Below is a small trained network, with its code and all its weights. Each question gives an input and a class and asks what happens when units are switched off, that is, made to give their printed mean instead of their output.

import numpy as np


def w(rows, s, z=0):
    codes = np.array(rows[::2]) - 128.0
    scale = np.full(codes.shape[1], s)
    scale[-1] = z or s
    return codes * scale


def f(y):
    return y / 2 * (1 + np.tanh(0.7978845608 * (y + 0.044715 * y**3)))


def log_softmax(a):
    a = a - a.max(-1, keepdims=True)
    return a - np.log(np.exp(a).sum(-1, keepdims=True))


def net(x, mask):
    res = np.array(x, float).reshape(1, 4) / 4 @ E
    y = f(res @ A[0][:, :-1].T + A[0][:, -1])
    res = res + np.where(mask, y, B[0][:, -1]) @ B[0][:, :-1]
    return log_softmax(res[-1] @ U[:, :-1].T + U[:, -1])


A, B = {}, {}
E = w([
[132,50,85,254,150,218],'x0',
[158,73,34,99,41,153],'x1',
[117,195,111,125,38,234],'x2',
[97,160,156,172,81,106],'x3',
],0.0087)
A[0] = w([
[115,172,133,107,146,174,245],'n1',
[128,136,186,122,174,98,115],'n2',
[75,116,174,136,197,99,142],'n3',
[80,106,105,107,106,170,77],'n4',
[84,195,150,75,155,92,251],'n5',
[90,68,90,208,137,88,251],'n6',
[129,118,72,132,108,157,51],'n7',
[163,121,145,78,105,114,251],'n8',
[131,154,118,131,113,204,199],'n9',
[131,89,86,98,50,121,251],'n10',
[114,85,101,162,116,108,133],'n11',
[103,106,130,82,151,103,224],'n12',
[111,80,138,173,95,122,182],'n13',
[79,160,167,182,160,235,251],'n14',
[146,159,111,12,69,149,183],'n15',
[83,197,111,122,161,157,250],'n16',
[111,78,109,162,152,151,236],'n17',
],0.011,0.002)
B[0] = w([
[211,154,196,92,94,86,175],'n1',
[78,98,174,120,110,113,185],'n2',
[89,78,147,87,97,171,199],'n3',
[140,128,144,192,138,107,158],'n4',
[80,72,153,72,58,98,225],'n5',
[139,66,182,68,241,104,221],'n6',
[185,155,100,255,114,135,171],'n7',
[70,163,59,116,87,113,174],'n8',
[166,216,171,231,90,142,205],'n9',
[117,217,55,169,165,110,210],'n10',
[183,97,91,85,141,90,163],'n11',
[78,207,94,117,111,74,169],'n12',
[144,120,109,101,190,179,173],'n13',
[189,91,159,142,107,103,254],'n14',
[134,185,17,100,83,141,238],'n15',
[208,123,173,61,80,66,180],'n16',
[140,96,151,145,217,147,204],'n17',
],0.0063,0.0087)
U = w([
[2,106,134,85,106,157,105],'0',
[135,133,124,102,50,113,200],'1',
[73,148,44,129,135,65,240],'2',
[93,173,63,132,74,171,87],'3',
[68,80,125,150,166,122,185],'4',
[183,164,170,130,133,214,101],'5',
[147,108,91,127,176,150,134],'6',
[154,152,84,229,119,93,5],'7',
],0.009,0.002)

Each question gives the input, the list of numbers given to net, and the class t.
The units are the neurons (one row each of A and B). Each row of codes is followed by its name. A weight is (code - 128) times the scale printed after its matrix; where a second scale follows, it is the last column's (A, B and U).
mask holds one flag per neuron, in row order. A switched-off neuron (its flag False) gives its mean, the last column of its row in B, instead of its output. The means were averaged over made-up inputs and are rounded, as every weight is.
A unit's drop is (log p(t) with every unit on - log p(t) with that unit switched off) / (log p(t) with every unit on - log p(t) with every unit switched off).
The circuit of an input: a set's keep is (log p(t) with only the set's units on - log p(t) with every unit switched off) / (log p(t) with every unit on - log p(t) with every unit switched off). Starting from the 12 units with the biggest drops (on a tie, the unit counted first), units are removed one at a time, each time the one whose removal leaves the highest keep (on an exact tie, the one counted first), for as long as the keep stays at least 0.8.
units of the circuit, in order: the units of the circuit, biggest drop first
top k neurons: the k neurons with the biggest drops, biggest first
drop when u is switched off: that unit's drop, to one decimal
input [8,2,8,6], class 7: units of the circuit, in order => [n7, n9]
input [-7,-2,-2,1], class 0: top neuron => [n5]
input [0,2,2,-7], class 3: units of the circuit, in order => [n6, n14, n15]
input [-6,-8,6,-5], class 1: top 2 neurons => [n16, n1]
input [-4,8,3,5], class 3: top 2 neurons => [n15, n6]
input [-4,-6,8,3], class 1: top 2 neurons => [n5, n16]
input [-6,8,-1,5], class 2: top 2 neurons => [n10, n9]
input [-4,-7,8,6], class 1: top 2 neurons => [n5, n16]
input [-2,-6,8,1], class 1: drop when n16 is switched off => 0.2
input [-7,-3,-1,-7], class 0: drop when n15 is switched off => -0.1
input [0,-4,-3,-3], class 0: drop when n2 is switched off => 0.1
